Below are the code and all the weights of a small trained network. Each question names an input and a target symbol and asks about switching units off, where a switched-off unit gives its printed mean instead of its output.

import numpy as np


def w(rows, s, z=0):
    codes = np.array(rows[::2]) - 128.0
    scale = np.full(codes.shape[1], s)
    scale[-1] = z or s
    return codes * scale


def norm(h):
    return h / np.sqrt((h * h).mean(-1, keepdims=True) + 1e-5)


def f(y):
    return np.maximum(y, 0)


def softmax(a):
    e = np.exp(a - a.max(-1, keepdims=True))
    return e / e.sum(-1, keepdims=True)


def log_softmax(a):
    a = a - a.max(-1, keepdims=True)
    return a - np.log(np.exp(a).sum(-1, keepdims=True))


def net(x, mask):
    ids = ['αγδεηθλμπστφψ'.index(c) for c in x.split()]
    T = len(ids)
    res = E[ids] + P[:T]
    q, k, v = (norm(res) @ M[0].T for M in (Q, K, V))
    z = softmax(np.where(np.tri(T) > 0, q @ k.T / 3**0.5, -1e9)) @ v
    res = res + np.where(mask[0], z, O[0][:, -1]) @ O[0][:, :-1]
    y = f(norm(res) @ A[0][:, :-1].T + A[0][:, -1])
    res = res + np.where(mask[1:17], y, B[0][:, -1]) @ B[0][:, :-1]
    return log_softmax(norm(res)[-1] @ U[:, :-1].T + U[:, -1])


Q, K, V, O, A, B = {}, {}, {}, {}, {}, {}
E = w([
[153,155,103,121,135,59,156,119,156],'α',
[156,177,132,179,64,171,109,153,186],'γ',
[91,145,73,167,141,89,128,111,126],'δ',
[50,128,100,109,130,181,115,164,197],'ε',
[114,135,136,97,253,146,135,136,154],'η',
[98,134,80,173,110,91,131,126,164],'θ',
[136,157,157,134,136,129,85,95,171],'λ',
[69,141,90,166,186,117,116,99,122],'μ',
[129,146,156,107,99,107,99,134,208],'π',
[77,112,115,150,104,87,80,114,120],'σ',
[135,143,145,112,172,96,133,99,163],'τ',
[123,115,126,68,123,91,117,158,193],'φ',
[74,154,75,124,156,115,150,141,178],'ψ',
],0.0043)
P = w([
[98,121,136,126,96,138,153,118,58],'0',
[179,143,12,83,125,159,139,2,232],'1',
[110,180,99,173,175,58,109,164,186],'2',
[112,82,174,141,125,133,165,105,115],'3',
[194,92,82,87,116,110,77,49,95],'4',
[134,176,149,169,197,42,109,195,171],'5',
[164,169,217,65,119,138,193,172,69],'6',
],0.0055)
Q[0] = w([
[190,246,170,40,116,156,139,174,81],'h1',
[80,23,202,126,77,205,254,64,85],'h1',
[91,194,156,120,194,26,82,179,170],'h1',
],0.0075)
K[0] = w([
[94,63,184,210,158,122,192,98,217],'h1',
[2,115,81,117,113,130,151,114,79],'h1',
[211,108,208,93,165,88,132,150,125],'h1',
],0.0088)
V[0] = w([
[145,86,125,46,161,2,210,127,122],'h1',
[73,76,135,90,234,163,51,96,134],'h1',
[167,189,125,236,191,128,138,37,60],'h1',
],0.0048)
O[0] = w([
[8,107,35,99,69,161,108,29,153,44],'h1',
[140,108,101,249,203,104,93,91,219,3],'h1',
[110,243,185,120,151,117,2,115,123,103],'h1',
],0.0059,0.0022)
A[0] = w([
[150,119,42,89,78,161,95,3,102,90],'n1',
[187,30,112,130,106,160,129,113,101,191],'n2',
[112,20,75,97,83,118,224,67,138,175],'n3',
[71,172,190,123,81,156,52,148,107,25],'n4',
[147,173,75,201,156,113,79,82,207,76],'n5',
[74,141,85,135,168,168,137,86,183,110],'n6',
[16,98,136,126,134,151,185,62,147,124],'n7',
[121,114,119,210,139,98,105,129,20,184],'n8',
[148,129,67,38,79,134,144,95,55,141],'n9',
[51,139,99,91,134,107,25,64,139,41],'n10',
[110,186,184,84,101,203,195,121,47,97],'n11',
[148,174,186,182,160,99,105,238,100,5],'n12',
[155,101,105,204,219,131,175,206,149,104],'n13',
[139,174,144,159,82,161,100,181,112,53],'n14',
[163,184,186,87,102,120,147,125,212,212],'n15',
[154,125,137,18,231,89,135,124,117,107],'n16',
],0.0054,0.0026)
B[0] = w([
[144,108,97,136,104,127,246,219,251,211],'n1',
[115,205,86,149,189,130,169,51,96,187],'n2',
[188,155,107,160,155,170,17,134,127,221],'n3',
[159,172,53,65,183,88,239,75,157,161],'n4',
[115,63,137,53,92,238,140,69,98,203],'n5',
[178,98,207,159,87,91,146,150,44,187],'n6',
[92,181,127,140,68,32,110,181,127,189],'n7',
[12,44,116,137,100,118,167,169,244,150],'n8',
[109,114,150,148,192,214,69,75,154,203],'n9',
[254,171,159,192,141,167,170,162,92,196],'n10',
[194,47,143,103,120,61,36,79,111,199],'n11',
[103,147,8,50,101,240,102,185,108,217],'n12',
[204,159,195,67,156,49,86,137,146,185],'n13',
[131,95,158,162,181,32,136,185,137,171],'n14',
[11,78,122,178,162,96,144,128,92,253],'n15',
[131,95,44,192,37,163,192,138,176,175],'n16',
],0.0044,0.0053)
U = w([
[98,233,143,183,37,92,255,144,92,87],'α',
[46,201,67,92,181,116,150,248,155,62],'γ',
[211,97,60,120,158,165,16,72,28,31],'δ',
[165,57,211,49,67,164,165,193,58,162],'ε',
[221,128,147,201,252,117,140,109,184,150],'η',
[93,209,122,31,18,151,89,60,136,123],'θ',
[52,220,152,84,198,215,75,73,142,126],'λ',
[91,80,136,40,153,69,95,28,111,165],'μ',
[14,30,158,138,141,19,188,131,160,164],'π',
[107,62,43,155,100,231,217,115,168,195],'σ',
[76,118,250,229,101,196,133,85,71,227],'τ',
[154,115,99,198,31,24,24,147,154,3],'φ',
[103,213,135,79,178,38,167,39,119,157],'ψ',
],0.0087,0.0028)

Each question gives the input, a string of symbols that net reads in full, and the target symbol t.
The units are the heads (3 rows each of Q, K, V and O) and the neurons (one row each of A and B). Each row of codes is followed by its name. A weight is (code - 128) times the scale printed after its matrix; where a second scale follows, it is the last column's (O, A, B and U).
mask holds one flag per unit, heads first, then neurons. A switched-off unit (its flag False) gives its mean, the last column of its rows in O or B, instead of its output. The means were averaged over made-up inputs and are rounded, as every weight is.
A unit's drop is (log p(t) with every unit on - log p(t) with that unit switched off) / (log p(t) with every unit on - log p(t) with every unit switched off).
The circuit of an input: a set's keep is (log p(t) with only the set's units on - log p(t) with every unit switched off) / (log p(t) with every unit on - log p(t) with every unit switched off). Starting from the 12 units with the biggest drops (on a tie, the unit counted first), units are removed one at a time, each time the one whose removal leaves the highest keep (on an exact tie, the one counted first), for as long as the keep stays at least 0.8.
units of the circuit, in order: the units of the circuit, biggest drop first
most important unit: the unit with the biggest drop
top k neurons: the k neurons with the biggest drops, biggest first
drop when u is switched off: that unit's drop, to one decimal
input τ ε δ γ α, target σ: units of the circuit, in order	n1, n16
input ε ε φ γ, target η: units of the circuit, in order	h1, n13
input γ ε ε γ τ, target σ: units of the circuit, in order	n16
input γ γ ε ψ φ, target σ: top 2 neurons	n16, n1
input γ φ λ σ γ ε μ, target π: top 2 neurons	n3, n8
input γ π ε, target π: units of the circuit, in order	h1, n3, n12
input μ ε α ψ π φ θ, target φ: top 2 neurons	n3, n7
input ε λ η ψ γ γ φ, target φ: units of the circuit, in order	h1, n3, n7
input φ α γ δ γ, target η: top 2 neurons	n12, n1
input π φ σ φ, target δ: units of the circuit, in order	n3, n1
input μ μ ψ λ τ μ ε, target γ: units of the circuit, in order	h1, n12, n9
input θ γ ε ε, target μ: units of the circuit, in order	h1, n11, n4
input λ ψ γ α σ, target σ: top 2 neurons	n1, n8
input γ α η φ δ, target σ: units of the circuit, in order	n1
input γ τ φ ε τ ε, target τ: top 3 neurons	n6, n5, n10
input ψ δ φ γ ε τ, target τ: top 2 neurons	n5, n10
input ε ε γ γ τ θ, target τ: top 3 neurons	n5, n10, n6
input γ ε γ γ φ α, target α: top 2 neurons	n10, n11
input θ ε α, target α: drop when n10 is switched off	0.5
input γ ε η ψ, target ε: drop when n15 is switched off	0.0
input γ ψ τ γ η, target σ: most important unit	n16
input φ γ φ, target φ: drop when n6 is switched off	0.1
input γ π μ λ α ε τ, target γ: drop when n5 is switched off	0.1
